Below are the code and all the weights of a small trained network. Each question names an input and a class and asks about switching units off, where a switched-off unit gives its printed mean instead of its output.

import numpy as np


def w(rows, s, z=0):
    codes = np.array(rows[::2]) - 128.0
    scale = np.full(codes.shape[1], s)
    scale[-1] = z or s
    return codes * scale


def norm(h):
    return h / np.sqrt((h * h).mean(-1, keepdims=True) + 1e-5)


def f(y):
    return np.maximum(y, 0)


def log_softmax(a):
    a = a - a.max(-1, keepdims=True)
    return a - np.log(np.exp(a).sum(-1, keepdims=True))


def net(x, mask):
    res = np.array(x, float).reshape(1, 7) / 4 @ E
    u = 0
    for l in range(2):
        y = f(norm(res) @ A[l][:, :-1].T + A[l][:, -1])
        res = res + np.where(mask[u : u + 4], y, B[l][:, -1]) @ B[l][:, :-1]
        u += 4
    return log_softmax(norm(res)[-1] @ U[:, :-1].T + U[:, -1])


A, B = {}, {}
E = w([
[120,52,68,79],'x0',
[234,140,119,178],'x1',
[146,54,69,189],'x2',
[73,164,1,128],'x3',
[93,139,117,232],'x4',
[74,59,59,201],'x5',
[151,147,104,143],'x6',
],0.0058)
A[0] = w([
[155,1,147,52,85],'0.n1',
[121,41,166,158,88],'0.n2',
[48,127,46,117,250],'0.n3',
[98,89,93,239,13],'0.n4',
],0.0079,0.0022)
B[0] = w([
[188,170,167,148,222],'0.n1',
[249,193,255,139,185],'0.n2',
[59,127,132,218,255],'0.n3',
[147,108,138,127,209],'0.n4',
],0.0093,0.0043)
A[1] = w([
[121,154,69,154,125],'1.n1',
[114,175,191,42,84],'1.n2',
[143,185,192,62,202],'1.n3',
[254,52,35,103,255],'1.n4',
],0.0093,0.0049)
B[1] = w([
[91,128,244,76,161],'1.n1',
[133,156,135,35,190],'1.n2',
[42,203,116,88,254],'1.n3',
[62,97,254,156,233],'1.n4',
],0.0083,0.0069)
U = w([
[2,62,72,184,183],'0',
[185,83,1,96,1],'1',
[168,121,191,196,184],'2',
[168,90,55,93,18],'3',
[81,197,152,21,213],'4',
[104,150,101,164,55],'5',
],0.012,0.007)

Each question gives the input, the list of numbers given to net, and the class t.
The units are the neurons (one row each of A and B). Each row of codes is followed by its name. A weight is (code - 128) times the scale printed after its matrix; where a second scale follows, it is the last column's (A, B and U).
mask holds one flag per neuron, layer by layer. A switched-off neuron (its flag False) gives its mean, the last column of its row in B, instead of its output. The means were averaged over made-up inputs and are rounded, as every weight is.
A unit's drop is (log p(t) with every unit on - log p(t) with that unit switched off) / (log p(t) with every unit on - log p(t) with every unit switched off).
The circuit of an input: a set's keep is (log p(t) with only the set's units on - log p(t) with every unit switched off) / (log p(t) with every unit on - log p(t) with every unit switched off). Starting from all 8 units, units are removed one at a time, each time the one whose removal leaves the highest keep (on an exact tie, the one counted first), for as long as the keep stays at least 0.8.
circuit, biggest first: the units of the circuit, biggest drop first
k most important neurons: the k neurons with the biggest drops, biggest first
k most important neurons of layer l: the k neurons of layer l with the biggest drops, biggest first
drop of u: that unit's drop, to one decimal
input [3,1,5,-3,4,7,6], class 2: circuit, biggest first => [0.n2]
input [1,-8,0,7,3,-5,6], class 0: circuit, biggest first => [0.n3; 1.n3]
input [8,3,2,2,-5,3,3], class 2: circuit, biggest first => [0.n1; 1.n3]
input [7,-6,0,-5,6,8,-1], class 2: 4 most important neurons => [0.n2; 1.n3; 0.n1; 0.n4]
input [1,-8,-7,-3,1,4,5], class 0: 3 most important neurons of layer 0 => [0.n3; 0.n2; 0.n1]
input [7,6,-5,-1,-4,4,1], class 2: 2 most important neurons => [1.n4; 1.n2]
input [8,-4,6,7,-3,-6,-2], class 0: 2 most important neurons of layer 0 => [0.n3; 0.n2]
input [0,2,-8,8,-4,4,1], class 0: 3 most important neurons of layer 0 => [0.n3; 0.n2; 0.n1]
input [6,-7,7,6,-1,-7,5], class 0: 2 most important neurons => [0.n3; 1.n3]
input [-2,1,-6,7,-6,7,-3], class 0: drop of 0.n3 => 0.4
input [4,-1,5,-6,-2,8,8], class 2: drop of 0.n2 => 0.2
input [3,0,-1,8,3,-5,-3], class 0: drop of 0.n3 => 0.6
